(in the rows, 128 means zero)
Here are made-up objects, facts about them, and rows of numbers that follow some of those facts. Name the object behind each unnamed row.

Some facts about the objects:
χ: comes just before; β: sits directly inside; ξ: points at; Ψ: belongs to class
govor: χ dadal; β kesal; Ψ d
degrur: χ klaklis; β novos; ξ novos; Ψ a
briplu: β skupla; ξ vegik, dadal; Ψ d
klupal: χ tivin; β zifo; Ψ e
reflem: χ roskos; β redrak; ξ luvom, lagu; Ψ c
zifo: ξ busok, fesil, kliga
dadal: χ vevi; β kesal; ξ bruzer; Ψ a
mevodror: χ vibrupe; β lubrum; ξ klepi, fekluzur; Ψ d
ketak: χ kuplos; β depor; ξ vegik; Ψ a
klolol: ξ vibrupe
mugaflu: χ drekatim; β pigra; ξ sider, megreplo
nafus: χ brames; β zelipak; Ψ e
brorel: β zifo; Ψ d
rotrozas: β droner; ξ skolam; Ψ e
zevol: χ fesil; β plamuk; ξ drekatim; Ψ d
tiskes: χ fleba; β tipluk; ξ rerar; Ψ d
sotonas: χ nobrar; β zelipak; ξ guplu; Ψ c
nobrar: χ nafus; β zelipak; Ψ d
vustugru: ξ vegik, zovis, fekluzur, tuvi
stazen: β lubrum; ξ lilutur; Ψ c
favako: β busok; ξ skefa
kaskam: χ breger; β nevas; Ψ d
bonak: χ grafur; β dolu; Ψ a
musko: χ mibetel; β tipluk; Ψ b
breger: β nevas; Ψ a
plavur: χ skisko; β depor; Ψ b
dapal: χ stugin; β flagi; Ψ b
kudis: χ grapu; β pumos; ξ tiplelim, fugre; Ψ d
flutrabrik: χ tiskes; β tipluk; Ψ e
skefa: χ taflu; β briplak; Ψ a
kesuk: χ mevodror; β lubrum; ξ vegik, skupla; Ψ c
pamil: β pigra; ξ dugu, zevol; Ψ e
tipluk: β vustugru; ξ brorel
fluzabes: χ bonak; β dolu; ξ suskedrak; Ψ e
drekatim: χ gobre; β pigra; ξ suskedrak; Ψ d
tuvi: χ reflem; β redrak; ξ zevol; Ψ d
trasa: χ tiplelim; β novos; Ψ a
plumum: β vegrovi; ξ dugu; Ψ a
gobre: χ desa; β pigra; ξ degrur; Ψ b
sider: β mugaflu; ξ rugro, brorel; Ψ c
klusastol: β zudrak; ξ dasak; Ψ e
grobri: χ pamil; β pigra; ξ staplu, suflogra; Ψ a
sadri: β dolu; Ψ e
fleskek: χ zanefa; β plamuk; ξ flemus; Ψ b
flezos: χ flagi; β nanir; Ψ a
nanir: ξ novos, suskedrak
skolam: χ mugaflu; β pigra; ξ naklak; Ψ b
triskoplik: β kitel; ξ zevol; Ψ a
flivun: β briplak; Ψ b
mibetel: χ flutrabrik; β tipluk; ξ kudri; Ψ a
suflogra: χ klares; β druner; ξ zovis, dugu, drekatim; Ψ e
tregol: β bulom; ξ fekluzur; Ψ d
vevi: χ skupla; β kesal; ξ drekatim; Ψ e
skaplir: χ lubrum; β folok; Ψ d
runukis: χ guplu; β zudrak; Ψ e
megreplo: β skifigen; Ψ e
skasko: β kesal; ξ tiplelim, zovis; Ψ c
lilutur: ξ drekatim
luvom: χ skestom; β folok; Ψ c
trame: β depor; Ψ c
drabro: χ tiski; β nevas; Ψ d
brapafe: χ sotonas; β zelipak; Ψ c
gerak: χ skidir; β vegrovi; ξ brorel, drekatim, vabron; Ψ e
droler: χ nevas; β kesal; ξ rugro; Ψ b
buster: β pumos; Ψ b
dugu: χ zegrin; β sudril; ξ vegik, skamo, suskedrak; Ψ a
truvibo: β destugol; Ψ d
klaklis: χ sarelam; β novos; Ψ b
tevas: χ stazen; β lubrum; Ψ d
dupluk: β mebrol; Ψ c
dalo: ξ ketak, kludra
pugon: χ fleskek; β plamuk; ξ dugu
golur: χ rerar; β skifigen; ξ naklak; Ψ e
gravik: χ truvibo; β destugol; Ψ a
geflak: β dravabras; ξ dugu, brorel
nodum: χ flezos; β nanir; ξ pamil; Ψ b
fesil: χ stonas; β plamuk; Ψ c
novos: χ briplak; β zudrak
kitel: χ dolu; β dalo
klibrak: χ gerak; β vegrovi; ξ dupluk, skamo, suflogra; Ψ e
tistezas: χ klusastol; β zudrak; ξ tiplelim, nanir; Ψ e
roskos: χ destugol; β redrak; ξ droplol; Ψ b
trupu: β tibaklak; Ψ d
flagi: β nanir
nevas: χ mustem; β kesal
skidir: χ plumum; β vegrovi; ξ tiplelim, drekul, vibrupe, fluzabes; Ψ b
desa: χ vegik; β pigra; ξ dugu, naklak, suskedrak
sarelam: β novos; ξ skestom, klupal, drekatim; Ψ e
tredrin: χ govor; β kesal; ξ pigra, drekatim; Ψ e
tagak: β brudizu; ξ skestom, skisko; Ψ a
fugre: χ munar; β stonas; Ψ d
skamo: χ musko; β tipluk; Ψ a
vabron: χ nodum; β nanir; ξ drekatim; Ψ c
vegik: χ grobri; β pigra; ξ suskedrak; Ψ b
zegrin: β sudril; ξ dupluk; Ψ c
staplu: χ stifa; β skupla; ξ zevol, skupla; Ψ c
tiplelim: χ degrur; β novos; Ψ d
skiplobal: β favako; Ψ e
guplu: χ tistezas; β zudrak; Ψ b
veskim: χ fladetro; β skestom; Ψ c
stifa: χ kludra; β skupla; ξ drekatim; Ψ a
brupur: χ skiplobal; β favako; Ψ a
dasak: χ diplise; β luplines; ξ vabron; Ψ a
droner: β fuzuk
kolum: χ favako; β busok; Ψ b
luplines: χ novos; β zudrak
busok: ξ brudizu
grabren: χ buster; β pumos; ξ dugu, giklem; Ψ e
fligrik: χ golur; β skifigen; Ψ e
zanok: ξ ketak
brevun: χ triskoplik; β kitel; Ψ a
depor: χ tipluk; β vustugru; ξ giklem
geruplen: χ rotrozas; β droner; Ψ c
grunol: χ kliga; β desa; ξ skamo, fliflepe; Ψ b
sove: χ vegrovi; β droplol; ξ giklem, govor, plarek; Ψ b
klares: β druner; ξ vevi; Ψ c
pluplok: β zanefa; ξ rerar; Ψ c
lagu: χ gogiplil; β klolol; ξ stugin; Ψ a
lovo: χ pugon; β plamuk; ξ sider; Ψ e
zovis: β luplines; ξ suskedrak; Ψ c
kubek: β pugon; ξ zovis, mebrol; Ψ c
gure: χ trupu; β tibaklak; ξ sider, tregol; Ψ c
suskedrak: χ flapum; β depor; Ψ c
kludra: χ briplu; β skupla; Ψ e
fluflem: β tipluk; Ψ e
dolu: β dalo; ξ munar
mebrol: χ sudril; β dravabras; ξ flezos, vibrupe
kuplos: χ suskedrak; β depor; ξ dasak; Ψ a
gisiskam: χ drekul; β fluplal; Ψ c
luba: β folok; Ψ b
tivin: χ kudri; β zifo; ξ tiski, brudizu; Ψ b
rerar: χ megreplo; β skifigen; ξ skamo, bonak; Ψ d
zizas: χ pluskol; β zifo; ξ rotrozas; Ψ c
lubrum: χ debron; β folok; ξ vibrupe
folok: ξ zovis
zudrak: ξ kludra
vibrupe: χ tevas; β lubrum; Ψ d
brames: β zelipak; ξ brorel, skamo, suskedrak; Ψ c
destugol: β redrak; ξ brupur, geruplen, klares
tiski: χ kaskam; β nevas; Ψ e
bruzer: χ kolum; β busok; ξ brorel, kaskam; Ψ c
skobror: β geflak; ξ fluflem; Ψ a
droplol: ξ fesil
drekul: β fluplal; Ψ e
diplise: χ rugro; β luplines; Ψ b
grafur: χ sadri; β dolu; ξ brorel; Ψ d
dibren: β lilutur; ξ skefa; Ψ a
plarek: β riva; Ψ a
taflu: χ flivun; β briplak; Ψ b
skestom: χ luba; β folok; ξ fekluzur
plamuk: ξ vegik
briplak: χ runukis; β zudrak
flapum: χ trame; β depor; ξ tevas; Ψ c
kliga: β desa; Ψ d
vegrovi: β droplol
munar: β stonas; ξ dugu; Ψ d
giklem: χ vabron; β nanir; ξ suskedrak; Ψ b
dradur: χ geruplen; β droner; Ψ b
zelipak: χ tagak; β brudizu; ξ pigra
babraplol: β zanok; ξ zovis, zevol, gure, flagi; Ψ a
flepludrar: χ tredrin; β kesal; ξ rotrozas; Ψ e
rugro: χ zovis; β luplines; Ψ d
flemus: β plamuk; Ψ b
zanefa: χ flemus; β plamuk
fekluzur: χ kesuk; β lubrum; Ψ b
fliflepe: β skestom; Ψ a
stugin: β flagi; Ψ a
fladetro: χ fliflepe; β skestom; Ψ c
pluskol: χ lizas; β zifo; ξ brames; Ψ e
sudril: χ geflak; β dravabras
gogiplil: β klolol; ξ briplu; Ψ a
grapu: χ grabren; β pumos; Ψ b
klepi: χ ketak; β depor; ξ drekul; Ψ c
kudri: χ brorel; β zifo; ξ naklak; Ψ c
skupla: χ droler; β kesal; ξ flutrabrik
fleba: χ fluflem; β tipluk; ξ skamo; Ψ c
levimom: χ pluplok; β zanefa; ξ tivin; Ψ a
druner: χ plarek; β riva; ξ ketak
skisko: χ naklak; β depor; ξ suskedrak; Ψ e
mustem: χ skasko; β kesal; ξ suskedrak; Ψ c
dravabras: ξ gerak
naklak: χ klepi; β depor; ξ kliga; Ψ a
lizas: χ klupal; β zifo; ξ brudizu, bonak; Ψ d
fuges: χ trasa; β novos; ξ klupal, sarelam, kesuk; Ψ b
debron: χ luvom; β folok; ξ pluplok; Ψ a
stonas: χ lovo; β plamuk
siflase: χ kitel; β dalo; ξ sadri; Ψ a

Some objects and their rows:
[132 139 124 130 117 139 136 143 101 113 133 143 117 129 100 131 134 119
  99 161 115 114 129 129 156 165 128  94 125] : kludra
[149 118 104 117 119 134 120 115  97 129 118 140 137 136 151 122 124 112
 104 104 109 104 136 121 104 116 128 140 128] : tiplelim
[126 125 104 118 147 102 109 140  90 155 113  98 128 100 127 129 119 123
 139 116 116 138 113 157 110 129 126 115 129] : dasak
[136 134 122 137 120 119 129 115 145 123 123 141 128 141 144 128 124 125
  91 151 133 125 125 115 129 119 129 129 122] : bruzer
[135 123 139  94 118 120 149  89 173 138 120 135 143 139 142 119 133 124
  81  94 124  98 142 113 143 126 132 141 111] : musko
[132 136 128 142 123 119 132 112 136 118 124 122 129 143 146 127 125 139
 106 141 131 119 130 109 119 125 125 131 124] : sotonas
[132 117 149 117 107 120  85  94  81 120 126  94 133 156 115 139 114 154
 121  74 126 109 163  77 192 142 128 179 161] : tevas
[131 128 115 128 131 132 152 104 111 132 118 148 131 150 127 126 132 125
  57 127 135 107 116 108 157 140 131 122 114] : drabro
[131 129 125 104 133 122 155  93 148 140 118 145 144 155 124 126 132 128
  52 103 130 110 132 111 111 119 123 135 122] : sove
[126 134 127 143 126 128 131 114 143 121 129 138 137 143 141 127 127 132
 125 147 136 131 131 117 116 120 125 134 122] : kubek
[132 126 131 138 129 129 122 144 138 124 133 116 111 127 117 130 125 132
 156 157 130 143 109 131 124 116 135 124 133] : vegrovi
[130 132 147 127 121 113 134 134 188 131 139  95 124 118 137 122 128 138
 211 175 122 140 108 140 138 122 143 128 112] : tipluk
[131 117 137 141 125 148 111 149 121 121 139 121 111 121 122 128 126 123
 182 140 134 139 124 132 137 121 135 134 136] : flagi
[123 120 139 112 129 145 136 104 133 128 126 160 146 143 135 128 134 124
  78  60 140 114 164 109 122 120 116 155 138] : luba
[128 117 131 127 122 155 124 118 107 123 130 152 137 133 147 124 131 117
 129  84 135 110 154 116 144 129 126 153 130] : brorel
[132 127 124 121 126 126 139 111 134 130 121 144 134 143 139 126 129 127
  84 112 131 115 130 113 133 120 129 138 126] : truvibo
[131 123 132 140 127 134 120 144 134 124 136 116 113 126 118 129 126 131
 172 151 130 142 113 133 125 118 135 128 132] : bulom

Name these rows:
No name comes twice in this set of rows, the named rows included.
[124 129 141 117 122 129 144 107 161 130 131 130 150 131 158 119 134 132
 158 113 128 115 141 122 140 129 131 149 113]  tiskes
[127 121 150 136 109 152 120 116 150 111 142 127 145 117 172 117 131 126
 210 118 132 118 161 125 153 140 131 155 112]  trame
[134 134 116 146 127 132 141 108 118 124 120 146 126 146 132 127 128 125
  77 162 138 117 116 111 153 142 131 116 111]  staplu
[126 140 129 133 120 147 139 145  98 111 138 143 124 127 102 131 136 123
 129 155 116 120 135 131 146 167 124 101 126]  vevi
[114 137 138 149 127 137 121 126 141 114 135 153 143 138 153 132 128 135
 134 124 146 141 153 115 114 116 116 149 138]  stazen
[137 125 126 138 115 134 118 118 133 119 126 143 124 136 145 127 125 119
 110 135 135 121 135 114 140 121 131 135 125]  dupluk
[122 136 141 131 116 153 123 153 111 105 146 140 132 119 116 131 135 125
 178 133 113 128 157 138 123 150 119 122 138]  pamil
[109 131 139 116 146  99 124 134 143 157 125  91 136  92 136 126 127 135
 183 118 132 144 121 157 154 142 132 125 116]  mibetel
[116 124 133 160 133 178 136 115  89 112 141 146 147 134 140 121 134 129
 187 124 143 126 150 119 138 155 119 142 117]  skasko
[125 132 143 136 117 134 131 113 164 118 136 127 146 127 164 119 130 133
 187 140 131 125 144 124 136 133 130 145 110]  fleba
[128 151 128 123 121 113 139 145 144 116 133 134 127 133 107 135 131 134
 111 173 109 131 125 134 110 138 123 100 132]  klibrak
[113 126 140 112 138 101 118 134 142 156 124  93 130  88 141 125 126 128
 180 113 131 138 125 156 170 143 136 126 116]  naklak
[127 137 130 140 121 119 120 121 149 117 125 151 128 140 149 133 125 130
  82 136 141 132 138 111 130 113 124 136 134]  fladetro

The same objects again, as new rows of numbers:
Some objects and their rows:
[127 160 145 121 135 117 143 111 164 116 132 138 133 127 164 103 150 138
 153 107 113 154 115  99 108 136 118 147 146 109 117 111] : zanefa
[144 156  75 163 143 110 139 151 135  88  99 150 119 134  89 127 108 104
 109 144 143  63 121  68  98 147 153 116 149 112 101 156] : tivin
[ 93 138 153  89 149 113 123 133 151 139 131 121 120 150 105  91 114 123
 149 157 115 151 112 167 112 126  98 152 156 106 120 121] : mugaflu
[121  85 122 129 112 152 153 122 126 107  99 186  91 108 142 102  68 170
 171 128 131 140 139  88 148 103 136  89  72 108 140  62] : tevas
[ 99 140 145  98 137 129 122 120 152 155 117 122 127 141 106  89 117 116
 145 152 114 122 124 170 108 113 108 141 166 129 118 122] : zelipak
[109 155 137 120 132 125 145 121 151 140 112 133 132 140 140  86 130 150
 149 141 122 153 132 148 117 126 124 132 160 118 123 104] : stonas
[146  81 131 156  90 138 118 135 104 111 127 116 129 148  96 136 174 186
  66 128 128 107 141 154 167 130 115 127 148 120 172 132] : flutrabrik
[176  91 134 143 112 104 145 138 104  96 135 125  97 131 131 138 188 152
 120 134 131 134 133 136 137 132 149 152  99 133 137 121] : megreplo
[122 138  92 146 133 132 106 149 147 113  93 118  95 167  47 127  99 159
  66 166 141  42 105 114 116 106 104  88 191  94 162 168] : plavur
[106 141 154 113 131 151 145 122 116 144 175 100 152 109  97 212 143 101
 135 125 142 209 155 206 122 110 144 112 102 149 143 137] : stifa
[ 98 139 142 129 132 166 115 103 132 161 111 149 142 119 156 122  82 147
 145 139 126 117 121 154 141  92 140  63 117 148 146  93] : fugre
[101 106 144 113 106 122 129 104 122 120 146 126 148 122 110  89 124 118
 125 107 104 120 140 162 103 134 142 152 145 110 101 110] : pugon
[113  94 152 106 113  98 127 103 125  90 172 114 131 110 127  96 130 110
 142 111 109 140 130 133  95 156 127 172 139  97 105 112] : geflak
[133  85 146 150 139 116 120 107 125  95 187 156  89 118 174 132 113 160
 128 127 103 174  84 127 112 141 158  82  72 122 143  76] : brorel
[157 163  86 162 141 100 133 134 127  77 100 127  73 136 110 109 137 146
 110 119 127  69 115  58  82 119 153 124 129 111 128 122] : flemus
[171 133 122 107 125 103 108 122  92 137 111  92 154 120 167 177 161  89
 125  88 121  93 142  89 160 141 110 177 116 167 125 170] : tistezas
[109 154 149 138 122 125 140 127 158 131 126 119 134 140 138  71 119 158
 142 128 134 140 144 147 103 127 122 145 152 121 130 111] : bulom

Name these rows:
No name comes twice in this set of rows, the named rows included.
[127 143 121 129 105 150 166 106 128 163 128 120 145 115 161 172 139 147
 132  66 123 204 149 126 145 118 122 114  93 130 152 103]  flezos
[ 96 174 152 137 158 167 130 125 163 125 138 129 158 122 132 158 101 133
 163 174 172 132 133 190 114 111 173  56 135 144 152 114]  drabro
[176 183  82 148 147  67 117 133 124  81  93  90 100 148 155 131  98 123
 110 116 133  47 118  61  88 138 132 140 126 124 123 143]  flivun
[ 96 135 111 120 131 153 165 157 148 182 128 141 177 138 130 161 107 117
 147 157 138 218 145 157 164 141 106 111 114 121 124 146]  levimom
[153  48 129 103 107 121 131 128  89 103 118 153  79 103  87 120 139 120
 151 111 116 101 143  83 145 115 135 155  90 125 112 116]  stazen
[107 100 130 132 105 152 126 110 122 154 172 123 151 125 132 167 129 161
  74  95 109 213 126 145 171 130  87 103 119  98 166 133]  ketak
[107 142 125 178 114 137 153 135 150 122 142 155 146 142 167  52 115 171
 111 131 128 145 129 146 111 157 157 116 141 109 102 110]  brudizu
[134  86 117 127 113 145 147 160 108 149  76 167 102 139  89  91 127 143
 138 167 144  81 140 147 150  93 128 136 112 149 117 115]  veskim
[120  73 128 123  93 134 158 108  96 109 177 110 156  97 124 179 106 119
 123  73 120 193 182 152 136 138 136 152  77 109 129 107]  plumum
[139 154 107 132 118 104 132 116 112 162 121  88 176 135 197 182  76 111
 126  87 119 172 156 154 153 141 107 134  75 141 136 121]  degrur
[117 123 112 165 121 150 140 109 146 103 161 185 157 107 202 129  96 139
 147 106 126 139 112  80 139 160 163  70 110 107 120 107]  kliga
[113  92 142 126 122 132 114  96 120  95 174 155 128  95 161 144  88 114
 150  96 117 139 124 105 118 147 155  97  99 113 130  99]  munar
[126 189 150 129 145 136 153 108 168 101 155 123 145 126 146 120 168 133
 158 115 139 152 120 128  90 134 149 131 160 124 129 120]  nevas

